Here is a tiny trained network, its code and every weight. The questions are about switching its units off for an input and a target symbol, where a switched-off unit gives its printed mean instead of its output.

import numpy as np


def w(rows, s, z=0):
    codes = np.array(rows[::2]) - 128.0
    scale = np.full(codes.shape[1], s)
    scale[-1] = z or s
    return codes * scale


def f(y):
    return np.maximum(y, 0)


def softmax(a):
    e = np.exp(a - a.max(-1, keepdims=True))
    return e / e.sum(-1, keepdims=True)


def log_softmax(a):
    a = a - a.max(-1, keepdims=True)
    return a - np.log(np.exp(a).sum(-1, keepdims=True))


def net(x, mask):
    ids = ['θξστφω'.index(c) for c in x.split()]
    T = len(ids)
    res = E[ids] + P[:T]
    u = 0
    for l in range(2):
        q, k, v = (res @ M[l].T for M in (Q, K, V))
        z = softmax(np.where(np.tri(T) > 0, q @ k.T / 2**0.5, -1e9)) @ v
        res = res + np.where(mask[u], z, O[l][:, -1]) @ O[l][:, :-1]
        u += 1
        y = f(res @ A[l][:, :-1].T + A[l][:, -1])
        res = res + np.where(mask[u : u + 4], y, B[l][:, -1]) @ B[l][:, :-1]
        u += 4
    return log_softmax(res[-1] @ U[:, :-1].T + U[:, -1])


Q, K, V, O, A, B = {}, {}, {}, {}, {}, {}
E = w([
[53,111,79,160,168,98],'θ',
[117,129,83,130,59,105],'ξ',
[84,139,196,151,119,219],'σ',
[145,104,144,148,88,213],'τ',
[169,194,127,9,148,103],'φ',
[63,76,135,184,125,38],'ω',
],0.015)
P = w([
[54,37,97,73,139,86],'0',
[85,87,73,133,140,143],'1',
[68,135,94,124,101,155],'2',
[50,146,106,139,96,105],'3',
[77,132,83,186,167,54],'4',
[98,169,116,168,95,139],'5',
[129,165,122,190,117,149],'6',
[125,176,133,190,82,154],'7',
[105,157,129,213,123,45],'8',
[172,177,125,238,155,93],'9',
[127,165,145,234,116,1],'10',
[163,200,155,224,84,106],'11',
[166,192,173,227,68,76],'12',
],0.0067)
Q[0] = w([
[87,10,139,123,127,150],'0.h0',
[163,121,75,18,152,121],'0.h0',
],0.012)
K[0] = w([
[114,80,9,148,36,162],'0.h0',
[2,63,193,169,163,200],'0.h0',
],0.0095)
V[0] = w([
[144,11,31,83,73,113],'0.h0',
[109,143,73,222,80,135],'0.h0',
],0.011)
O[0] = w([
[216,72,213,120,27,151,255],'0.h0',
[169,202,3,181,119,227,173],'0.h0',
],0.0071,0.0047)
A[0] = w([
[173,198,197,203,94,103,75],'0.n0',
[93,19,76,101,87,130,38],'0.n1',
[60,162,111,249,90,131,132],'0.n2',
[161,165,74,205,109,142,2],'0.n3',
],0.012,0.00078)
B[0] = w([
[138,194,93,141,198,146,190],'0.n0',
[33,93,22,163,127,132,178],'0.n1',
[255,211,155,209,154,145,254],'0.n2',
[94,137,150,183,2,94,195],'0.n3',
],0.0086,0.012)
Q[1] = w([
[186,112,149,213,2,105],'1.h0',
[209,184,82,36,86,68],'1.h0',
],0.0095)
K[1] = w([
[146,255,146,3,236,168],'1.h0',
[131,216,32,69,15,45],'1.h0',
],0.0073)
V[1] = w([
[154,208,181,65,130,101],'1.h0',
[213,104,65,51,72,9],'1.h0',
],0.011)
O[1] = w([
[167,76,153,120,252,126,114],'1.h0',
[217,107,87,175,142,104,10],'1.h0',
],0.011,0.013)
A[1] = w([
[204,69,189,12,218,99,82],'1.n0',
[125,205,21,130,255,142,253],'1.n1',
[195,65,226,190,193,196,159],'1.n2',
[183,195,166,185,168,124,149],'1.n3',
],0.0098,0.0029)
B[1] = w([
[90,212,254,212,175,114,160],'1.n0',
[58,194,12,114,43,156,194],'1.n1',
[106,119,100,39,64,184,216],'1.n2',
[175,124,173,100,86,36,252],'1.n3',
],0.009,0.014)
U = w([
[79,201,113,177,137,168,228],'θ',
[156,149,73,53,123,122,124],'ξ',
[1,117,130,111,79,138,238],'σ',
[122,108,113,136,141,184,6],'τ',
[106,196,156,157,136,101,70],'φ',
[101,82,123,165,144,95,43],'ω',
],0.0071,0.0019)

Each question gives the input, a string of symbols that net reads in full, and the target symbol t.
The units are the heads (2 rows each of Q, K, V and O) and the neurons (one row each of A and B). Each row of codes is followed by its name. A weight is (code - 128) times the scale printed after its matrix; where a second scale follows, it is the last column's (O, A, B and U).
mask holds one flag per unit, layer by layer, with each layer's heads first. A switched-off unit (its flag False) gives its mean, the last column of its rows in O or B, instead of its output. The means were averaged over made-up inputs and are rounded, as every weight is.
A unit's drop is (log p(t) with every unit on - log p(t) with that unit switched off) / (log p(t) with every unit on - log p(t) with every unit switched off).
The circuit of an input: a set's keep is (log p(t) with only the set's units on - log p(t) with every unit switched off) / (log p(t) with every unit on - log p(t) with every unit switched off). Starting from all 10 units, units are removed one at a time, each time the one whose removal leaves the highest keep (on an exact tie, the one counted first), for as long as the keep stays at least 0.8.
units of the circuit, in order: the units of the circuit, biggest drop first
unit that matters most: the unit with the biggest drop
k most important neurons: the k neurons with the biggest drops, biggest first
k most important neurons of layer l: the k neurons of layer l with the biggest drops, biggest first
input φ σ φ, target θ: 2 most important neurons of layer 0 => 0.n1, 0.n0
input φ θ θ θ ω τ ω σ τ τ, target σ: 2 most important neurons => 0.n2, 1.n2
input ω ω τ ω ξ ξ ξ ω ξ, target φ: unit that matters most => 0.n2
input σ ω τ τ ω θ φ θ φ φ, target σ: 2 most important neurons => 0.n3, 0.n2
input φ ω ξ τ, target ξ: units of the circuit, in order => 1.h0, 1.n2
input φ ω τ τ ξ ξ ω, target ξ: units of the circuit, in order => 1.h0, 1.n2
input φ ω ξ ω τ ω ω τ θ ω θ, target ξ: units of the circuit, in order => 1.h0, 1.n2
input ξ τ ξ φ ω θ θ ξ ω σ ω ξ, target ξ: 3 most important neurons of layer 1 => 1.n2, 1.n3, 1.n1
input θ τ ω τ τ ω ξ ξ θ ξ ω ξ, target φ: 3 most important neurons => 0.n3, 0.n2, 1.n3
input ω ξ τ ω, target θ: 2 most important neurons of layer 0 => 0.n1, 0.n2
input ω τ φ, target φ: 2 most important neurons of layer 1 => 1.n0, 1.n3
input φ ω ω, target ω: 4 most important neurons => 0.n2, 0.n1, 0.n0, 1.n1
input σ θ ω ω θ τ τ ω ω, target φ: units of the circuit, in order => 0.n2, 1.n3, 0.h0
input θ ξ σ θ ξ ω τ φ φ φ ξ ω, target ξ: 3 most important neurons => 1.n2, 0.n2, 1.n3
input θ θ σ ω τ ω σ ω, target φ: units of the circuit, in order => 0.n2, 0.h0, 1.n3
input θ ω ω, target θ: unit that matters most => 0.n2
input θ θ φ τ ξ θ ω ω ω τ, target ξ: units of the circuit, in order => 1.n2, 1.h0
input φ σ ξ ξ ω ξ θ σ τ τ, target σ: 4 most important neurons => 0.n0, 0.n2, 1.n2, 0.n1
input ξ θ ω ω φ ω ω ξ τ σ, target σ: units of the circuit, in order => 1.h0, 0.h0
input φ σ σ ω θ θ ξ ω ξ σ, target σ: units of the circuit, in order => 0.h0, 0.n2
input ω θ θ σ σ θ θ ξ ω ω ξ ξ σ, target φ: unit that matters most => 0.n3
input φ ω τ, target τ: 2 most important neurons => 0.n2, 1.n3
input θ ω ξ θ τ ξ ω θ θ ω φ, target ξ: 2 most important neurons => 0.n2, 0.n3
input σ ξ θ θ ω ω ξ σ σ, target φ: 3 most important neurons of layer 1 => 1.n3, 1.n1, 1.n2
input ω θ ω ξ ω σ θ τ θ τ θ, target φ: 3 most important neurons => 0.n2, 0.n3, 0.n1
